Below are the code and all the weights of a small trained network. Each question names an input and a class and asks about switching units off, where a switched-off unit gives its printed mean instead of its output.

import numpy as np


def w(rows, s, z=0):
    codes = np.array(rows[::2]) - 128.0
    scale = np.full(codes.shape[1], s)
    scale[-1] = z or s
    return codes * scale


def norm(h):
    return h / np.sqrt((h * h).mean(-1, keepdims=True) + 1e-5)


def f(y):
    return y / 2 * (1 + np.tanh(0.7978845608 * (y + 0.044715 * y**3)))


def log_softmax(a):
    a = a - a.max(-1, keepdims=True)
    return a - np.log(np.exp(a).sum(-1, keepdims=True))


def net(x, mask):
    res = np.array(x, float).reshape(1, 4) / 4 @ E
    u = 0
    for l in range(2):
        y = f(norm(res) @ A[l][:, :-1].T + A[l][:, -1])
        res = res + np.where(mask[u : u + 6], y, B[l][:, -1]) @ B[l][:, :-1]
        u += 6
    return log_softmax(norm(res)[-1] @ U[:, :-1].T + U[:, -1])


A, B = {}, {}
E = w([
[211,221,189,234,113,151,2,49],'x0',
[122,162,113,123,33,216,142,248],'x1',
[161,122,137,123,132,112,133,141],'x2',
[145,140,131,132,158,140,135,153],'x3',
],0.0066)
A[0] = w([
[115,206,238,194,216,90,156,2,51],'0.n1',
[152,200,108,229,126,121,105,106,145],'0.n2',
[148,158,143,185,123,68,205,76,6],'0.n3',
[229,125,158,87,252,151,15,16,25],'0.n4',
[64,29,119,43,236,87,103,58,76],'0.n5',
[132,205,156,147,149,71,138,5,45],'0.n6',
],0.0046,0.0022)
B[0] = w([
[64,112,93,135,29,151,251,69,247],'0.n1',
[210,96,70,139,90,81,120,64,207],'0.n2',
[179,104,155,188,47,71,128,132,118],'0.n3',
[19,159,97,97,117,142,179,100,252],'0.n4',
[254,12,204,170,169,111,55,162,239],'0.n5',
[84,219,62,151,102,25,187,89,200],'0.n6',
],0.0065,0.0038)
A[1] = w([
[157,188,170,198,97,131,168,118,102],'1.n1',
[148,68,140,140,248,125,122,67,150],'1.n2',
[190,138,137,168,64,138,2,105,80],'1.n3',
[133,38,100,114,45,122,125,97,252],'1.n4',
[114,172,163,186,147,122,130,76,103],'1.n5',
[167,143,163,191,140,36,133,114,124],'1.n6',
],0.0065,0.003)
B[1] = w([
[120,116,80,149,136,108,68,94,175],'1.n1',
[129,2,131,202,189,35,150,101,193],'1.n2',
[155,79,116,150,119,173,72,147,202],'1.n3',
[173,176,150,133,213,153,137,201,253],'1.n4',
[148,73,85,96,80,187,140,111,165],'1.n5',
[106,96,93,155,134,142,205,182,174],'1.n6',
],0.0084,0.0048)
U = w([
[133,45,170,159,249,33,221,149,180],'0',
[196,166,94,175,68,218,16,125,154],'1',
[143,180,190,48,137,66,99,89,22],'2',
[95,172,49,166,86,88,231,1,198],'3',
[79,184,127,21,146,191,234,249,193],'4',
[79,135,190,85,119,100,75,101,3],'5',
],0.008,0.004)

Each question gives the input, the list of numbers given to net, and the class t.
The units are the neurons (one row each of A and B). Each row of codes is followed by its name. A weight is (code - 128) times the scale printed after its matrix; where a second scale follows, it is the last column's (A, B and U).
mask holds one flag per neuron, layer by layer. A switched-off neuron (its flag False) gives its mean, the last column of its row in B, instead of its output. The means were averaged over made-up inputs and are rounded, as every weight is.
A unit's drop is (log p(t) with every unit on - log p(t) with that unit switched off) / (log p(t) with every unit on - log p(t) with every unit switched off).
The circuit of an input: a set's keep is (log p(t) with only the set's units on - log p(t) with every unit switched off) / (log p(t) with every unit on - log p(t) with every unit switched off). Starting from all 12 units, units are removed one at a time, each time the one whose removal leaves the highest keep (on an exact tie, the one counted first), for as long as the keep stays at least 0.8.
units of the circuit, in order: the units of the circuit, biggest drop first
top k neurons: the k neurons with the biggest drops, biggest first
k most important neurons of layer l: the k neurons of layer l with the biggest drops, biggest first
drop when u is switched off: that unit's drop, to one decimal
input [1,-4,-1,0], class 3: units of the circuit, in order => (0.n1)
input [1,-3,-2,-2], class 3: 2 most important neurons of layer 0 => (0.n1, 0.n6)
input [6,0,-8,-3], class 3: units of the circuit, in order => (0.n5, 0.n1)
input [4,0,6,1], class 3: units of the circuit, in order => (0.n4, 0.n5)
input [2,-8,4,1], class 3: top 3 neurons => (0.n1, 0.n6, 0.n4)
input [0,2,-1,-3], class 4: 2 most important neurons of layer 0 => (0.n5, 0.n2)
input [8,0,4,7], class 3: 2 most important neurons of layer 1 => (1.n4, 1.n6)
input [1,1,-6,-6], class 1: top 2 neurons => (0.n4, 0.n1)
input [7,-8,-3,7], class 3: drop when 1.n6 is switched off => 0.0
input [7,0,0,1], class 3: drop when 0.n1 is switched off => 0.3
input [6,0,3,0], class 3: drop when 0.n1 is switched off => 0.2
input [8,-3,-1,-7], class 3: drop when 0.n1 is switched off => 0.1
